Look-ups in named tables: a row name and a column name give one cell, copied from the table.

Table lefani
fields: zur, mog, bomosa
dal: [-0.14, 0.67, 0.50]
dib: [-0.39, 0.49, 0.16]
fadu: [-0.29, -0.36, -0.56]
suf: [0.08, -0.53, -0.47]
zim: [-0.46, 0.30, -0.06]
bobese: [0.18, 0.61, 0.66]
nubobo: [0.61, 0.30, 0.65]
tebep: [0.39, -0.48, -0.22]
vilef: [0.80, -0.01, 0.50]
lel: [-0.63, -0.03, -0.48]
zoto: [0.54, -0.31, 0.04]

What is the zur of fadu in lefani?
-0.29
What is the zur of zim in lefani?
-0.46
What is the bomosa of bobese in lefani?
0.66
What is the mog of tebep in lefani?
-0.48
What is the zur of lel in lefani?
-0.63
What is the bomosa of zim in lefani?
-0.06
What is the bomosa of dal in lefani?
0.50

sokopi =
columns: ledugeg, gebuba, fen, sezu, budak, latebi
pela: [46590, 32765, 31348, 33134, 44308, 39564]
miselo: [50962, 38476, 81856, 27163, 54039, 34815]
vovevo: [30813, 36440, 1257, 28699, 36482, 44901]

latebi of vovevo is 44901
gebuba of vovevo is 36440
budak of pela is 44308
fen of vovevo is 1257
ledugeg of vovevo is 30813
fen of miselo is 81856
gebuba of miselo is 38476
ledugeg of pela is 46590
sezu of miselo is 27163
sezu of pela is 33134
ledugeg of miselo is 50962
latebi of miselo is 34815
sezu of vovevo is 28699
gebuba of pela is 32765
budak of miselo is 54039
budak of vovevo is 36482
latebi of pela is 39564
fen of pela is 31348

katimuv:
|  | duturo | nek | rok | nebife | mis | kur | bedid | gatimez | pubi | rebiko |
|---|---|---|---|---|---|---|---|---|---|---|
| kud | 182 | 123 | 64 | 116 | 103 | 120 | 110 | 80 | 97 | 100 |
| zinomoz | 49 | 90 | 62 | 71 | 47 | 133 | 102 | 103 | 84 | 128 |
| remuma | 196 | 124 | 57 | 110 | 125 | 134 | 126 | 75 | 101 | 96 |
| nizu | 113 | 62 | 144 | 87 | 171 | 79 | 93 | 42 | 140 | 110 |
| tedima | 145 | 62 | 46 | 64 | 75 | 115 | 69 | 161 | 71 | 166 |
| barobut | 199 | 115 | 42 | 99 | 108 | 136 | 97 | 110 | 88 | 103 |
| malu | 146 | 122 | 98 | 135 | 78 | 91 | 100 | 73 | 100 | 109 |
| zub | 55 | 136 | 150 | 122 | 98 | 188 | 102 | 166 | 86 | 91 |
| sos | 196 | 125 | 62 | 110 | 128 | 131 | 129 | 71 | 101 | 97 |
| supemul | 38 | 108 | 107 | 67 | 48 | 161 | 106 | 121 | 79 | 106 |
| tunelun | 172 | 122 | 79 | 124 | 96 | 109 | 111 | 73 | 99 | 104 |
| det | 73 | 124 | 133 | 143 | 137 | 73 | 107 | 123 | 140 | 80 |
| dem | 59 | 78 | 46 | 63 | 50 | 128 | 98 | 108 | 83 | 137 |
| vemuni | 115 | 68 | 142 | 94 | 162 | 78 | 91 | 44 | 138 | 107 |

nebife of zub is 122
duturo of zinomoz is 49
kur of zub is 188
rebiko of remuma is 96
bedid of nizu is 93
rok of nizu is 144
pubi of nizu is 140
duturo of det is 73
nek of det is 124
mis of dem is 50
rebiko of malu is 109
nek of malu is 122
bedid of tedima is 69
duturo of malu is 146
rok of zinomoz is 62
kur of nizu is 79

Table vin
|  | tol | zis | vazimes | zap |
|---|---|---|---|---|
| zus | 70 | 109 | 183 | 180 |
| zopon | 240 | 243 | 188 | 45 |
| rem | 42 | 23 | 62 | 251 |
| bodoso | 49 | 42 | 89 | 234 |
| mos | 72 | 115 | 193 | 176 |
| dit | 78 | 125 | 205 | 173 |
| dileg | 76 | 122 | 203 | 173 |
| ranofez | 75 | 122 | 203 | 174 |
| zik | 233 | 233 | 178 | 50 |

mos, vazimes => 193
dileg, zap => 173
zik, zis => 233
zus, zap => 180
dileg, tol => 76
dit, vazimes => 205
zus, tol => 70
zopon, zis => 243
dileg, vazimes => 203
bodoso, tol => 49
zus, zis => 109
zopon, zap => 45
zik, vazimes => 178
ranofez, tol => 75
zik, tol => 233
bodoso, zis => 42
dit, zis => 125
dit, tol => 78
rem, tol => 42
rem, zap => 251

Table gusito
|  | gef | kuz | vut | rok |
|---|---|---|---|---|
| misuki | 0.880 | 0.358 | 0.539 | 0.544 |
| pomuki | 0.429 | 0.337 | 0.520 | 0.593 |
| tuvukep | 0.355 | 0.518 | 0.428 | 0.312 |
| fuza | 0.173 | 0.212 | 0.622 | 0.273 |
| nuberif | 0.327 | 0.484 | 0.339 | 0.619 |

fuza, kuz => 0.212
fuza, gef => 0.173
pomuki, kuz => 0.337
pomuki, rok => 0.593
nuberif, kuz => 0.484
pomuki, gef => 0.429
fuza, rok => 0.273
fuza, vut => 0.622
tuvukep, rok => 0.312
misuki, vut => 0.539
misuki, rok => 0.544
nuberif, gef => 0.327
misuki, kuz => 0.358
pomuki, vut => 0.520
nuberif, vut => 0.339
Row with the largest rok: nuberif

Table tis
         disepom  fola  kubupum  zur  mede  suris  dup  gotep
rarovim       83    83       83  189   194    105   88    193
gonik        197   197      187  105   114    115  213    111
dogozud      197   196      187  109   116    116  211    116
puzon        106   102      115  114    97    185   99    104
rukad        110   108      122  106    97    191  100     97
tumenot      146   144      152   73    70    204  136     64
beg           74    74       84  150   138    158   59    140

What is the zur of tumenot in tis?
73
What is the zur of dogozud in tis?
109
What is the gotep of tumenot in tis?
64
What is the zur of rukad in tis?
106
What is the suris of gonik in tis?
115
What is the gotep of rukad in tis?
97
What is the disepom of puzon in tis?
106
What is the dup of tumenot in tis?
136
What is the dup of dogozud in tis?
211
Which row has the largest mede? rarovim

furaram =
	vil	givob	falegu	biz	vafova	derad	lirutor
bor	-5565	6830	-4463	-2765	-4848	3245	-4232
sagon	2549	-1008	-119	-2649	3389	4548	3747
vupu	-6653	8026	-5918	-4590	-5392	5014	-4579
zagome	-5088	6227	-2898	-578	-5045	971	-4669
debup	-6311	7649	-5474	-4012	-5226	4454	-4472
mibad	2926	-1467	1264	-721	3254	2642	3364
bip	-1086	2669	-3533	-5639	609	6894	1362
vad	3703	-2611	6516	6099	2191	-4506	1528
vom	-690	1496	5254	6962	-2863	-6530	-3295
sevik	2010	-629	858	-530	2295	2175	2416
menudaf	801	510	272	-398	1037	1764	1186
fisilar	4041	-2585	3277	1316	3817	898	3628
keba	1747	-325	105	-1511	2292	3145	2541

What is the lirutor of vupu in furaram?
-4579
What is the vil of mibad in furaram?
2926
What is the derad of zagome in furaram?
971
What is the biz of mibad in furaram?
-721
What is the falegu of sagon in furaram?
-119
What is the falegu of fisilar in furaram?
3277
What is the falegu of vupu in furaram?
-5918
What is the lirutor of fisilar in furaram?
3628
What is the vil of vupu in furaram?
-6653
What is the givob of vupu in furaram?
8026
What is the givob of zagome in furaram?
6227
What is the falegu of zagome in furaram?
-2898
What is the vil of sagon in furaram?
2549
Which row has the largest vafova? fisilar

silolov:
,paloza,nozisun,giz,pekig,maso,tobipu
sigili,2.142,6.192,6.000,2.054,5.233,2.911
voluvo,5.066,7.563,8.975,4.711,3.148,5.937
kagule,6.664,2.795,4.946,6.348,9.014,6.869
vagode,9.106,7.143,8.018,7.137,8.631,4.502
vug,6.582,8.772,4.144,1.895,7.335,2.147
topovu,6.024,1.202,2.709,1.612,8.339,3.424
metovu,2.143,4.286,3.673,8.373,1.990,6.114
miz,9.779,0.604,8.253,5.903,4.063,8.557
sipono,9.015,6.545,6.643,4.233,2.765,2.764
patenu,1.323,8.366,9.514,4.010,2.989,6.740
lal,4.754,8.463,7.233,9.483,7.052,7.664
kar,1.696,2.673,4.808,6.442,9.822,2.873
naku,7.089,1.795,7.653,5.239,4.743,4.645

metovu, maso -> 1.990
sigili, tobipu -> 2.911
naku, paloza -> 7.089
patenu, giz -> 9.514
kar, paloza -> 1.696
vagode, paloza -> 9.106
naku, nozisun -> 1.795
kar, maso -> 9.822
metovu, nozisun -> 4.286
patenu, maso -> 2.989
patenu, tobipu -> 6.740
topovu, paloza -> 6.024
patenu, pekig -> 4.010
kagule, giz -> 4.946
metovu, paloza -> 2.143

gofivim =
fields: teza, favune, bopo, saz, devi, zubal, kifemaz, debus
gov: [186, 104, 160, 135, 53, 137, 137, 203]
bib: [145, 60, 115, 58, 48, 72, 145, 174]
dod: [189, 121, 87, 225, 46, 209, 190, 161]
vok: [212, 179, 235, 177, 89, 202, 189, 214]
kisare: [106, 178, 203, 204, 72, 52, 57, 68]
kigipob: [203, 154, 83, 136, 172, 166, 183, 156]
suga: [104, 229, 100, 215, 196, 163, 160, 138]
tugak: [130, 225, 101, 59, 91, 187, 168, 208]

What is the kifemaz of suga in gofivim? 160
What is the zubal of tugak in gofivim? 187
What is the saz of kisare in gofivim? 204
What is the zubal of kisare in gofivim? 52
What is the zubal of suga in gofivim? 163
What is the bopo of kisare in gofivim? 203
What is the favune of dod in gofivim? 121
What is the teza of kigipob in gofivim? 203
What is the favune of kisare in gofivim? 178
What is the teza of dod in gofivim? 189
What is the teza of bib in gofivim? 145
What is the debus of bib in gofivim? 174
What is the zubal of gov in gofivim? 137
What is the zubal of vok in gofivim? 202
What is the devi of tugak in gofivim? 91
What is the kifemaz of kigipob in gofivim? 183
What is the bopo of suga in gofivim? 100
Which row has the largest teza? vok

